Below are the code and all the weights of a small trained network. Each question names an input and a class and asks about switching units off, where a switched-off unit gives its printed mean instead of its output.

import numpy as np


def w(rows, s, z=0):
    codes = np.array(rows[::2]) - 128.0
    scale = np.full(codes.shape[1], s)
    scale[-1] = z or s
    return codes * scale


def norm(h):
    return h / np.sqrt((h * h).mean(-1, keepdims=True) + 1e-5)


def f(y):
    return np.maximum(y, 0)


def log_softmax(a):
    a = a - a.max(-1, keepdims=True)
    return a - np.log(np.exp(a).sum(-1, keepdims=True))


def net(x, mask):
    res = np.array(x, float).reshape(1, 7) / 4 @ E
    u = 0
    for l in range(2):
        y = f(norm(res) @ A[l][:, :-1].T + A[l][:, -1])
        res = res + np.where(mask[u : u + 3], y, B[l][:, -1]) @ B[l][:, :-1]
        u += 3
    return log_softmax(norm(res)[-1] @ U[:, :-1].T + U[:, -1])


A, B = {}, {}
E = w([
[168,214,99,108,121,149],'x0',
[110,150,101,177,45,119],'x1',
[102,63,95,208,189,76],'x2',
[29,195,196,241,172,177],'x3',
[163,51,116,177,133,183],'x4',
[159,129,190,188,82,89],'x5',
[192,207,42,62,179,255],'x6',
],0.0077)
A[0] = w([
[155,135,108,7,118,121,2],'L0N1',
[134,63,112,73,121,69,7],'L0N2',
[99,119,150,88,152,120,46],'L0N3',
],0.013,0.0076)
B[0] = w([
[69,200,83,130,28,71,253],'L0N1',
[187,159,197,142,251,242,201],'L0N2',
[128,110,165,171,81,109,142],'L0N3',
],0.014,0.0043)
A[1] = w([
[126,141,238,251,164,62,156],'L1N1',
[45,31,189,244,135,10,3],'L1N2',
[176,174,197,61,254,222,231],'L1N3',
],0.007,0.0053)
B[1] = w([
[163,72,105,66,112,107,242],'L1N1',
[104,187,72,70,30,46,206],'L1N2',
[127,5,166,110,180,106,255],'L1N3',
],0.014,0.0069)
U = w([
[122,83,154,209,243,189,10],'0',
[121,157,129,144,11,54,246],'1',
],0.012,0.0014)

Each question gives the input, the list of numbers given to net, and the class t.
The units are the neurons (one row each of A and B). Each row of codes is followed by its name. A weight is (code - 128) times the scale printed after its matrix; where a second scale follows, it is the last column's (A, B and U).
mask holds one flag per neuron, layer by layer. A switched-off neuron (its flag False) gives its mean, the last column of its row in B, instead of its output. The means were averaged over made-up inputs and are rounded, as every weight is.
A unit's drop is (log p(t) with every unit on - log p(t) with that unit switched off) / (log p(t) with every unit on - log p(t) with every unit switched off).
The circuit of an input: a set's keep is (log p(t) with only the set's units on - log p(t) with every unit switched off) / (log p(t) with every unit on - log p(t) with every unit switched off). Starting from all 6 units, units are removed one at a time, each time the one whose removal leaves the highest keep (on an exact tie, the one counted first), for as long as the keep stays at least 0.8.
units of the circuit, in order: the units of the circuit, biggest drop first
k most important neurons: the k neurons with the biggest drops, biggest first
k most important neurons of layer l: the k neurons of layer l with the biggest drops, biggest first
drop of u: that unit's drop, to one decimal
input [6,-6,-5,-8,2,0,-7], class 0: 3 most important neurons => L0N2, L1N2, L1N3
input [-7,-5,8,6,-7,4,4], class 1: 2 most important neurons => L1N2, L0N2
input [-2,3,2,-7,-7,3,-5], class 0: units of the circuit, in order => L0N2, L0N1
input [-7,-4,-3,5,3,-7,-2], class 1: 3 most important neurons => L0N2, L1N2, L0N3
input [-7,0,4,-8,-6,-6,-2], class 0: most important neuron of layer 0 => L0N2
input [-8,1,7,-7,0,2,-3], class 0: 2 most important neurons => L0N2, L0N1
input [-2,-8,-7,-6,-5,-1,-8], class 0: 3 most important neurons => L0N2, L1N2, L1N3
input [-7,-3,5,-4,-7,-3,-6], class 0: 3 most important neurons => L0N2, L0N1, L1N3
input [1,3,-4,6,-6,6,5], class 0: drop of L1N2 => 0.7
input [6,-8,8,5,6,2,-8], class 1: drop of L1N2 => 0.3
input [-5,-1,-1,-7,0,6,1], class 0: drop of L0N2 => 1.8
input [-1,-7,-4,5,7,1,-5], class 1: drop of L1N2 => 0.7
